Here is a tiny trained network, its code and every weight. The questions are about switching its units off for an input and a class, where a switched-off unit gives its printed mean instead of its output.

import numpy as np


def w(rows, s, z=0):
    codes = np.array(rows[::2]) - 128.0
    scale = np.full(codes.shape[1], s)
    scale[-1] = z or s
    return codes * scale


def f(y):
    return np.maximum(y, 0)


def log_softmax(a):
    a = a - a.max(-1, keepdims=True)
    return a - np.log(np.exp(a).sum(-1, keepdims=True))


def net(x, mask):
    res = np.array(x, float).reshape(1, 4) / 4 @ E
    y = f(res @ A[0][:, :-1].T + A[0][:, -1])
    res = res + np.where(mask, y, B[0][:, -1]) @ B[0][:, :-1]
    return log_softmax(res[-1] @ U[:, :-1].T + U[:, -1])


A, B = {}, {}
E = w([
[209,87,153,147,153,113,163,60,42,70,169],'x0',
[140,158,93,100,62,202,88,15,159,105,184],'x1',
[10,175,171,144,15,131,182,151,69,113,182],'x2',
[132,32,205,86,84,107,35,127,117,187,166],'x3',
],0.012)
A[0] = w([
[190,126,81,73,99,207,128,66,200,108,163,45],'neuron 0',
[156,158,78,131,135,101,181,142,145,83,107,26],'neuron 1',
[149,69,191,90,105,104,36,119,102,149,106,35],'neuron 2',
[224,74,120,157,168,93,164,78,45,54,162,61],'neuron 3',
[222,71,61,111,210,114,87,118,173,132,91,107],'neuron 4',
[153,200,83,163,170,137,193,123,136,104,109,88],'neuron 5',
[157,183,67,191,175,147,192,139,134,62,69,100],'neuron 6',
[118,169,133,100,64,158,159,158,87,133,219,2],'neuron 7',
[140,24,178,93,117,79,57,145,115,186,179,93],'neuron 8',
[148,90,160,147,153,76,159,197,117,117,51,56],'neuron 9',
[184,74,76,96,161,153,85,125,164,107,96,12],'neuron 10',
[122,150,197,155,119,101,155,85,63,94,145,164],'neuron 11',
[121,145,99,68,123,121,66,71,144,98,169,234],'neuron 12',
[75,167,85,106,121,140,92,182,251,192,78,77],'neuron 13',
[67,114,156,156,132,55,189,165,100,142,150,114],'neuron 14',
[196,115,151,124,208,52,144,194,116,183,81,125],'neuron 15',
],0.011,0.0091)
B[0] = w([
[204,213,158,175,117,236,65,99,190,47,70,208],'neuron 0',
[81,96,153,77,132,197,178,92,210,167,195,161],'neuron 1',
[10,139,120,86,166,148,151,48,162,124,161,205],'neuron 2',
[166,156,199,14,217,141,23,197,66,163,157,226],'neuron 3',
[71,55,54,133,7,65,209,246,15,55,163,255],'neuron 4',
[72,140,75,76,123,119,173,48,190,162,149,197],'neuron 5',
[49,67,97,107,149,107,153,63,178,160,79,219],'neuron 6',
[95,63,174,139,73,178,141,209,147,16,184,173],'neuron 7',
[40,128,40,75,177,108,191,38,202,133,100,240],'neuron 8',
[165,182,170,197,110,254,54,71,161,121,166,184],'neuron 9',
[70,123,163,147,81,213,190,201,126,118,184,188],'neuron 10',
[109,129,148,120,128,74,105,204,106,187,83,192],'neuron 11',
[165,172,95,238,137,119,70,119,148,134,40,224],'neuron 12',
[161,116,234,61,229,119,72,198,56,199,155,216],'neuron 13',
[171,140,128,174,35,169,100,136,149,74,77,182],'neuron 14',
[205,200,169,212,94,175,89,70,139,84,31,227],'neuron 15',
],0.0088,0.019)
U = w([
[56,109,99,82,180,130,173,31,176,140,126,114],'0',
[91,104,130,154,45,135,166,215,101,93,136,116],'1',
[176,150,146,215,129,176,73,77,151,103,112,97],'2',
[144,120,175,51,250,132,75,189,83,176,135,98],'3',
[148,134,72,184,148,39,108,122,112,164,68,254],'4',
[151,86,95,148,148,91,128,100,116,163,161,121],'5',
[165,100,120,140,142,93,161,136,130,142,162,118],'6',
],0.012,0.034)

Each question gives the input, the list of numbers given to net, and the class t.
The units are the neurons (one row each of A and B). Each row of codes is followed by its name. A weight is (code - 128) times the scale printed after its matrix; where a second scale follows, it is the last column's (A, B and U).
mask holds one flag per neuron, in row order. A switched-off neuron (its flag False) gives its mean, the last column of its row in B, instead of its output. The means were averaged over made-up inputs and are rounded, as every weight is.
A unit's drop is (log p(t) with every unit on - log p(t) with that unit switched off) / (log p(t) with every unit on - log p(t) with every unit switched off).
The circuit of an input: a set's keep is (log p(t) with only the set's units on - log p(t) with every unit switched off) / (log p(t) with every unit on - log p(t) with every unit switched off). Starting from the 12 units with the biggest drops (on a tie, the unit counted first), units are removed one at a time, each time the one whose removal leaves the highest keep (on an exact tie, the one counted first), for as long as the keep stays at least 0.8.
circuit, biggest first: the units of the circuit, biggest drop first
most important unit: the unit with the biggest drop
top k neurons: the k neurons with the biggest drops, biggest first
drop of u: that unit's drop, to one decimal
input [-5,-5,-6,5], class 1: top 2 neurons : [neuron 4; neuron 3]
input [-8,6,6,0], class 3: circuit, biggest first : [neuron 13]
input [-5,-8,7,7], class 2: top 3 neurons : [neuron 14; neuron 4; neuron 9]
input [7,5,-6,-6], class 3: top 2 neurons : [neuron 3; neuron 8]
input [7,-6,4,-3], class 3: top 2 neurons : [neuron 3; neuron 11]
input [3,-6,-5,-5], class 2: top 3 neurons : [neuron 15; neuron 9; neuron 8]
input [-2,1,-3,2], class 4: top 2 neurons : [neuron 7; neuron 3]
input [2,-5,-2,5], class 0: top 2 neurons : [neuron 8; neuron 2]
input [-3,-2,2,2], class 4: top 2 neurons : [neuron 3; neuron 4]
input [-5,7,-6,-6], class 2: top 2 neurons : [neuron 0; neuron 8]
input [6,5,3,3], class 3: top 3 neurons : [neuron 3; neuron 15; neuron 11]
input [1,-4,0,1], class 2: top 2 neurons : [neuron 4; neuron 9]
input [-6,-7,-1,-5], class 2: drop of neuron 3 : 0.1
input [-3,3,-4,3], class 1: drop of neuron 4 : 0.7
input [1,-5,0,-7], class 0: drop of neuron 6 : 0.5
input [-7,-2,-6,-1], class 3: most important unit : neuron 13
